Below are the code and all the weights of a small trained network. Each question names an input and a class and asks about switching units off, where a switched-off unit gives its printed mean instead of its output.

import numpy as np


def w(rows, s, z=0):
    codes = np.array(rows[::2]) - 128.0
    scale = np.full(codes.shape[1], s)
    scale[-1] = z or s
    return codes * scale


def f(y):
    return y / 2 * (1 + np.tanh(0.7978845608 * (y + 0.044715 * y**3)))


def log_softmax(a):
    a = a - a.max(-1, keepdims=True)
    return a - np.log(np.exp(a).sum(-1, keepdims=True))


def net(x, mask):
    res = np.array(x, float).reshape(1, 6) / 4 @ E
    y = f(res @ A[0][:, :-1].T + A[0][:, -1])
    res = res + np.where(mask, y, B[0][:, -1]) @ B[0][:, :-1]
    return log_softmax(res[-1] @ U[:, :-1].T + U[:, -1])


A, B = {}, {}
E = w([
[127,127,127,130],'x0',
[84,146,197,20],'x1',
[135,118,140,128],'x2',
[215,89,115,219],'x3',
[133,130,126,131],'x4',
[55,234,255,239],'x5',
],0.0075)
A[0] = w([
[61,251,183,225,206],'n1',
[49,201,183,151,70],'n2',
[22,141,75,166,227],'n3',
[76,202,208,141,89],'n4',
[187,20,25,128,193],'n5',
[196,84,87,117,132],'n6',
[112,228,199,219,197],'n7',
[162,127,198,241,45],'n8',
[96,120,144,54,178],'n9',
[44,184,67,122,199],'n10',
[27,235,207,204,187],'n11',
[50,152,136,35,64],'n12',
[204,122,80,1,254],'n13',
[167,12,47,163,114],'n14',
[101,48,136,73,207],'n15',
[66,163,142,80,102],'n16',
],0.0087,0.0066)
B[0] = w([
[198,69,209,194,245],'n1',
[216,189,183,123,172],'n2',
[32,99,101,175,178],'n3',
[208,179,189,120,177],'n4',
[153,255,124,138,232],'n5',
[145,204,131,115,171],'n6',
[177,48,163,161,230],'n7',
[224,21,58,211,169],'n8',
[65,155,105,78,170],'n9',
[54,167,172,138,167],'n10',
[176,117,210,208,243],'n11',
[162,190,187,36,159],'n12',
[11,168,54,159,236],'n13',
[192,210,137,146,193],'n14',
[71,170,74,106,180],'n15',
[111,179,112,93,150],'n16',
],0.0082,0.012)
U = w([
[50,148,11,182,253],'0',
[220,244,193,123,153],'1',
[122,59,222,165,201],'2',
[188,27,72,226,2],'3',
[49,145,78,2,10],'4',
],0.0072,0.0069)

Each question gives the input, the list of numbers given to net, and the class t.
The units are the neurons (one row each of A and B). Each row of codes is followed by its name. A weight is (code - 128) times the scale printed after its matrix; where a second scale follows, it is the last column's (A, B and U).
mask holds one flag per neuron, in row order. A switched-off neuron (its flag False) gives its mean, the last column of its row in B, instead of its output. The means were averaged over made-up inputs and are rounded, as every weight is.
A unit's drop is (log p(t) with every unit on - log p(t) with that unit switched off) / (log p(t) with every unit on - log p(t) with every unit switched off).
The circuit of an input: a set's keep is (log p(t) with only the set's units on - log p(t) with every unit switched off) / (log p(t) with every unit on - log p(t) with every unit switched off). Starting from the 12 units with the biggest drops (on a tie, the unit counted first), units are removed one at a time, each time the one whose removal leaves the highest keep (on an exact tie, the one counted first), for as long as the keep stays at least 0.8.
circuit, biggest first: the units of the circuit, biggest drop first
k most important neurons: the k neurons with the biggest drops, biggest first
drop of u: that unit's drop, to one decimal
input [-1,-8,8,5,-4,8], class 3: circuit, biggest first	[n8]
input [-8,8,3,6,-4,5], class 2: circuit, biggest first	[n5 n7]
input [-3,1,-1,-5,7,-8], class 4: circuit, biggest first	[n11 n1]
input [6,7,-7,5,1,2], class 2: circuit, biggest first	[n5 n14]
input [8,-8,4,7,4,-1], class 1: 2 most important neurons	[n5 n14]
input [-6,-4,2,8,5,-6], class 1: 2 most important neurons	[n14 n5]
input [1,-5,-3,1,2,2], class 3: drop of n10	0.0
input [7,-1,-8,2,8,5], class 3: drop of n7	0.1
input [-5,-2,5,-8,-1,5], class 2: drop of n14	0.3
input [6,-7,-2,0,-1,-1], class 0: 2 most important neurons	[n11 n1]
